Below is a small trained network, with its code and all its weights. Each question gives an input and a class and asks what happens when units are switched off, that is, made to give their printed mean instead of their output.

import numpy as np


def w(rows, s, z=0):
    codes = np.array(rows[::2]) - 128.0
    scale = np.full(codes.shape[1], s)
    scale[-1] = z or s
    return codes * scale


def norm(h):
    return h / np.sqrt((h * h).mean(-1, keepdims=True) + 1e-5)


def f(y):
    return y / 2 * (1 + np.tanh(0.7978845608 * (y + 0.044715 * y**3)))


def log_softmax(a):
    a = a - a.max(-1, keepdims=True)
    return a - np.log(np.exp(a).sum(-1, keepdims=True))


def net(x, mask):
    res = np.array(x, float).reshape(1, 7) / 4 @ E
    u = 0
    for l in range(4):
        y = f(norm(res) @ A[l][:, :-1].T + A[l][:, -1])
        res = res + np.where(mask[u : u + 12], y, B[l][:, -1]) @ B[l][:, :-1]
        u += 12
    return log_softmax(norm(res)[-1] @ U[:, :-1].T + U[:, -1])


A, B = {}, {}
E = w([
[167,37,82,27,54,20,110,232,136,124],'x0',
[97,126,113,142,101,175,122,158,159,169],'x1',
[133,125,130,131,128,128,136,128,132,120],'x2',
[252,219,255,139,107,119,11,136,219,170],'x3',
[157,112,140,165,134,129,180,138,161,87],'x4',
[162,20,224,108,246,112,133,156,53,127],'x5',
[114,215,170,110,78,178,140,233,18,13],'x6',
],0.0066)
A[0] = w([
[126,54,178,113,19,58,131,211,113,143,47],'L0N1',
[122,41,226,68,171,180,112,145,102,108,5],'L0N2',
[75,182,161,219,150,143,87,43,43,79,58],'L0N3',
[128,48,248,147,169,134,101,203,30,158,131],'L0N4',
[62,197,141,149,103,88,109,226,83,79,13],'L0N5',
[167,165,104,119,41,118,179,69,149,134,32],'L0N6',
[142,184,215,105,120,129,58,173,170,84,33],'L0N7',
[36,161,255,101,147,143,124,215,98,63,175],'L0N8',
[104,174,170,181,128,192,115,110,126,124,140],'L0N9',
[91,109,147,43,103,129,178,113,62,118,180],'L0N10',
[154,225,42,176,61,75,124,109,122,119,67],'L0N11',
[110,198,88,181,32,59,113,77,123,97,70],'L0N12',
],0.0069,0.0027)
B[0] = w([
[134,113,95,199,183,79,62,159,136,103,187],'L0N1',
[68,100,134,35,147,172,83,122,191,95,175],'L0N2',
[130,137,76,193,148,122,83,115,121,95,225],'L0N3',
[62,112,165,129,90,202,160,183,208,89,241],'L0N4',
[254,104,39,115,102,157,152,100,90,127,186],'L0N5',
[96,87,134,56,124,152,113,136,160,155,151],'L0N6',
[130,195,167,125,83,74,204,99,91,163,200],'L0N7',
[226,95,84,84,150,163,173,76,129,189,254],'L0N8',
[141,116,158,189,168,156,54,134,70,109,210],'L0N9',
[114,91,116,195,108,123,159,147,122,95,187],'L0N10',
[71,98,155,85,46,209,93,137,199,94,189],'L0N11',
[86,77,173,109,86,225,95,152,164,114,183],'L0N12',
],0.0081,0.0058)
A[1] = w([
[154,222,196,164,138,110,46,174,160,100,24],'L1N1',
[69,178,164,86,130,171,147,181,226,71,169],'L1N2',
[132,175,183,205,207,182,99,27,125,171,6],'L1N3',
[138,87,173,61,196,139,106,92,170,185,38],'L1N4',
[180,107,77,108,73,6,89,206,150,128,30],'L1N5',
[217,145,197,109,100,137,121,68,191,186,18],'L1N6',
[103,92,92,153,124,154,157,110,74,98,42],'L1N7',
[111,77,98,175,102,107,150,99,107,145,33],'L1N8',
[164,159,98,162,127,146,98,35,147,130,56],'L1N9',
[191,94,115,51,84,110,112,124,180,67,75],'L1N10',
[43,90,145,140,79,116,130,96,64,137,69],'L1N11',
[154,3,210,58,242,132,90,65,76,128,82],'L1N12',
],0.007,0.0023)
B[1] = w([
[130,102,173,71,102,81,140,205,95,128,187],'L1N1',
[71,79,172,103,84,138,119,109,84,105,213],'L1N2',
[91,135,133,173,171,129,81,180,149,117,254],'L1N3',
[178,41,106,127,98,127,163,90,153,159,165],'L1N4',
[116,218,132,176,254,149,86,136,169,48,188],'L1N5',
[75,132,156,107,115,36,190,154,113,159,206],'L1N6',
[154,146,140,157,104,94,126,134,58,145,175],'L1N7',
[98,147,125,145,105,91,177,119,135,149,139],'L1N8',
[98,157,136,104,154,126,151,108,226,83,177],'L1N9',
[108,120,92,181,129,136,81,150,129,168,186],'L1N10',
[139,150,181,190,107,103,202,137,136,99,140],'L1N11',
[111,91,152,87,102,199,118,108,159,119,200],'L1N12',
],0.0086,0.0054)
A[2] = w([
[93,150,101,170,195,114,3,163,133,93,89],'L2N1',
[119,157,111,66,95,78,144,134,199,66,90],'L2N2',
[138,113,121,172,85,79,120,75,213,132,83],'L2N3',
[179,153,211,125,89,52,75,128,120,212,58],'L2N4',
[120,105,131,98,118,33,73,165,142,123,75],'L2N5',
[178,164,166,142,181,133,25,151,202,128,131],'L2N6',
[114,87,70,61,102,44,77,182,112,143,67],'L2N7',
[140,188,132,98,159,90,127,26,88,155,2],'L2N8',
[64,111,25,192,153,127,224,96,77,130,64],'L2N9',
[149,164,183,80,117,63,140,145,166,169,36],'L2N10',
[81,89,120,140,190,62,141,34,232,217,101],'L2N11',
[98,72,130,182,49,91,178,155,76,150,117],'L2N12',
],0.0083,0.0043)
B[2] = w([
[125,131,103,194,161,156,109,186,135,55,233],'L2N1',
[79,116,90,150,136,195,118,152,152,142,148],'L2N2',
[167,108,125,79,112,160,99,143,71,138,163],'L2N3',
[66,155,177,91,174,73,236,162,106,104,175],'L2N4',
[113,172,122,196,142,128,153,123,157,68,156],'L2N5',
[93,125,131,193,122,96,211,126,113,69,253],'L2N6',
[130,130,135,190,184,159,131,90,171,89,152],'L2N7',
[118,171,145,119,114,105,132,94,147,190,113],'L2N8',
[74,161,193,129,112,16,120,177,164,162,228],'L2N9',
[63,143,137,125,85,50,118,88,61,177,157],'L2N10',
[255,155,79,72,119,174,109,132,35,144,239],'L2N11',
[132,224,200,113,170,89,136,137,146,176,176],'L2N12',
],0.0087,0.0058)
A[3] = w([
[84,106,126,82,54,171,50,81,118,70,71],'L3N1',
[227,122,71,92,152,133,146,196,124,150,153],'L3N2',
[141,90,155,124,111,118,89,141,136,71,99],'L3N3',
[93,128,133,146,182,137,95,116,162,105,101],'L3N4',
[111,125,50,163,192,112,129,174,156,53,32],'L3N5',
[255,165,101,97,148,177,123,136,47,148,138],'L3N6',
[117,160,150,242,159,156,88,66,77,157,47],'L3N7',
[65,64,156,152,134,52,196,147,93,183,178],'L3N8',
[83,172,64,161,57,62,79,119,114,120,211],'L3N9',
[133,137,124,131,128,72,160,100,120,93,5],'L3N10',
[152,177,121,115,69,166,198,187,76,53,144],'L3N11',
[160,114,132,129,103,60,127,62,149,75,9],'L3N12',
],0.0091,0.0033)
B[3] = w([
[96,46,127,116,152,157,206,170,168,158,205],'L3N1',
[168,154,83,174,85,131,100,70,104,141,196],'L3N2',
[103,89,128,135,161,172,109,136,132,134,158],'L3N3',
[155,81,93,137,143,132,111,161,145,102,180],'L3N4',
[123,206,137,176,171,154,38,114,138,122,237],'L3N5',
[176,138,5,113,102,74,146,79,101,191,215],'L3N6',
[153,151,96,170,149,106,55,145,160,102,188],'L3N7',
[85,180,163,98,75,110,161,130,139,136,236],'L3N8',
[148,110,203,72,130,135,164,140,148,114,208],'L3N9',
[110,133,151,146,137,128,150,176,131,166,128],'L3N10',
[171,91,92,125,136,80,117,57,108,191,253],'L3N11',
[145,161,141,155,73,148,153,178,125,132,109],'L3N12',
],0.012,0.0063)
U = w([
[115,173,109,248,206,132,28,192,174,45,59],'0',
[52,211,229,107,89,20,199,162,116,160,59],'1',
[100,49,151,60,96,219,125,142,186,118,251],'2',
[227,151,38,137,110,101,99,49,63,204,58],'3',
],0.013,0.0031)

Each question gives the input, the list of numbers given to net, and the class t.
The units are the neurons (one row each of A and B). Each row of codes is followed by its name. A weight is (code - 128) times the scale printed after its matrix; where a second scale follows, it is the last column's (A, B and U).
mask holds one flag per neuron, layer by layer. A switched-off neuron (its flag False) gives its mean, the last column of its row in B, instead of its output. The means were averaged over made-up inputs and are rounded, as every weight is.
A unit's drop is (log p(t) with every unit on - log p(t) with that unit switched off) / (log p(t) with every unit on - log p(t) with every unit switched off).
The circuit of an input: a set's keep is (log p(t) with only the set's units on - log p(t) with every unit switched off) / (log p(t) with every unit on - log p(t) with every unit switched off). Starting from the 12 units with the biggest drops (on a tie, the unit counted first), units are removed one at a time, each time the one whose removal leaves the highest keep (on an exact tie, the one counted first), for as long as the keep stays at least 0.8.
circuit, biggest first: the units of the circuit, biggest drop first
unit that matters most: the unit with the biggest drop
k most important neurons: the k neurons with the biggest drops, biggest first
top k neurons in layer l: the k neurons of layer l with the biggest drops, biggest first
drop of u: that unit's drop, to one decimal
input [-5,0,6,1,0,-4,6], class 3: circuit, biggest first	(L3N11)
input [5,0,7,-6,-1,0,3], class 1: top 2 neurons in layer 1	(L1N3, L1N8)
input [-2,6,7,-5,1,-5,-4], class 1: 2 most important neurons	(L2N9, L0N8)
input [4,5,-6,6,6,-7,-2], class 2: circuit, biggest first	(L0N11, L1N2)
input [-1,-5,-1,-8,-7,-6,-7], class 1: 2 most important neurons	(L2N9, L0N8)
input [7,-6,-1,-2,7,-8,4], class 2: 4 most important neurons	(L0N11, L0N12, L3N1, L1N2)
input [5,7,5,3,-2,-1,-5], class 0: 3 most important neurons	(L1N5, L0N8, L0N1)
input [7,0,-7,5,-6,-7,4], class 0: 4 most important neurons	(L0N1, L1N5, L0N4, L1N10)
input [-7,4,8,-8,8,-2,0], class 1: 3 most important neurons	(L2N9, L1N5, L3N8)
input [7,-8,-6,3,6,8,6], class 2: 4 most important neurons	(L0N4, L0N2, L1N12, L0N3)
input [-5,3,-7,-6,-3,-7,8], class 3: 2 most important neurons	(L3N11, L0N5)
input [-3,4,0,4,0,-2,-1], class 1: 3 most important neurons	(L1N1, L0N7, L1N6)
input [-1,1,-6,6,-3,-8,0], class 2: 2 most important neurons	(L0N11, L0N12)
input [1,-6,1,1,-5,5,4], class 2: circuit, biggest first	(L0N4)
input [1,-8,7,-5,5,-5,-3], class 1: top 3 neurons in layer 1	(L1N12, L1N11, L1N9)
input [6,-1,2,-7,0,-4,2], class 1: 3 most important neurons	(L2N9, L0N10, L1N3)
input [-7,2,5,-6,-2,-3,-7], class 0: 3 most important neurons	(L1N3, L0N8, L2N9)
input [5,-7,0,-1,5,0,7], class 3: 2 most important neurons	(L0N5, L0N8)
input [-2,-6,2,-1,-6,3,4], class 3: top 2 neurons in layer 0	(L0N8, L0N5)
input [6,-8,1,-2,8,-2,-5], class 0: circuit, biggest first	(L1N5)
input [1,4,6,2,2,4,-4], class 2: 2 most important neurons	(L1N2, L0N8)
input [4,4,7,-3,1,-1,5], class 3: 2 most important neurons	(L0N5, L0N8)
input [-3,7,5,2,-2,-6,7], class 3: top 2 neurons in layer 0	(L0N5, L0N4)
input [8,5,-8,-8,1,5,4], class 0: top 2 neurons in layer 0	(L0N1, L0N7)
input [2,-5,1,5,3,-6,1], class 2: top 3 neurons in layer 0	(L0N11, L0N12, L0N6)
input [-2,-2,-7,-1,-2,4,-4], class 2: drop of L1N12	0.3
input [6,2,2,5,-8,-5,-4], class 0: unit that matters most	L1N5
input [-4,6,-6,4,0,-5,4], class 2: drop of L0N11	1.4
input [6,2,1,1,-2,-5,1], class 0: top 2 neurons in layer 0	(L0N1, L0N4)
